Here is a tiny trained network, its code and every weight. The questions are about switching its units off for an input and a class, where a switched-off unit gives its printed mean instead of its output.

import numpy as np


def w(rows, s, z=0):
    codes = np.array(rows[::2]) - 128.0
    scale = np.full(codes.shape[1], s)
    scale[-1] = z or s
    return codes * scale


def f(y):
    return np.maximum(y, 0)


def log_softmax(a):
    a = a - a.max(-1, keepdims=True)
    return a - np.log(np.exp(a).sum(-1, keepdims=True))


def net(x, mask):
    res = np.array(x, float).reshape(1, 4) / 4 @ E
    y = f(res @ A[0][:, :-1].T + A[0][:, -1])
    res = res + np.where(mask, y, B[0][:, -1]) @ B[0][:, :-1]
    return log_softmax(res[-1] @ U[:, :-1].T + U[:, -1])


A, B = {}, {}
E = w([
[148,135,157],'x0',
[247,122,142],'x1',
[144,212,92],'x2',
[132,177,207],'x3',
],0.014)
A[0] = w([
[74,80,174,55],'n1',
[75,118,206,116],'n2',
[158,212,154,123],'n3',
[154,234,144,191],'n4',
[92,113,46,210],'n5',
[227,58,104,176],'n6',
[1,115,217,82],'n7',
[96,93,63,140],'n8',
[197,81,118,105],'n9',
[109,120,206,167],'n10',
[66,112,80,232],'n11',
[134,105,195,251],'n12',
[69,117,55,125],'n13',
],0.014,0.003)
B[0] = w([
[144,87,99,188],'n1',
[96,51,140,195],'n2',
[91,154,187,190],'n3',
[70,180,211,207],'n4',
[125,179,67,204],'n5',
[230,156,117,215],'n6',
[115,79,112,252],'n7',
[110,194,106,192],'n8',
[248,125,125,183],'n9',
[125,80,153,185],'n10',
[91,132,60,211],'n11',
[147,87,143,186],'n12',
[42,185,27,204],'n13',
],0.011,0.015)
U = w([
[226,126,104,254],'0',
[93,24,105,44],'1',
[80,177,210,189],'2',
[49,170,5,53],'3',
],0.012,0.00097)

Each question gives the input, the list of numbers given to net, and the class t.
The units are the neurons (one row each of A and B). Each row of codes is followed by its name. A weight is (code - 128) times the scale printed after its matrix; where a second scale follows, it is the last column's (A, B and U).
mask holds one flag per neuron, in row order. A switched-off neuron (its flag False) gives its mean, the last column of its row in B, instead of its output. The means were averaged over made-up inputs and are rounded, as every weight is.
A unit's drop is (log p(t) with every unit on - log p(t) with that unit switched off) / (log p(t) with every unit on - log p(t) with every unit switched off).
The circuit of an input: a set's keep is (log p(t) with only the set's units on - log p(t) with every unit switched off) / (log p(t) with every unit on - log p(t) with every unit switched off). Starting from the 12 units with the biggest drops (on a tie, the unit counted first), units are removed one at a time, each time the one whose removal leaves the highest keep (on an exact tie, the one counted first), for as long as the keep stays at least 0.8.
circuit, biggest first: the units of the circuit, biggest drop first
top k neurons: the k neurons with the biggest drops, biggest first
drop of u: that unit's drop, to one decimal
input [0,3,2,-7], class 0: circuit, biggest first -> n6
input [-7,4,6,-3], class 0: circuit, biggest first -> n11; n13
input [6,-4,-1,8], class 1: circuit, biggest first -> n7; n2
input [-2,-7,6,6], class 2: top 2 neurons -> n4; n3
input [3,-8,-4,2], class 1: top 2 neurons -> n2; n7
input [-4,4,3,-6], class 0: top 2 neurons -> n6; n9
input [-4,6,-1,7], class 2: top 2 neurons -> n4; n3
input [6,-2,-8,-6], class 3: drop of n8 -> 0.5
input [-1,2,-3,6], class 1: drop of n8 -> 0.3
input [-5,-6,5,8], class 2: drop of n4 -> 0.1
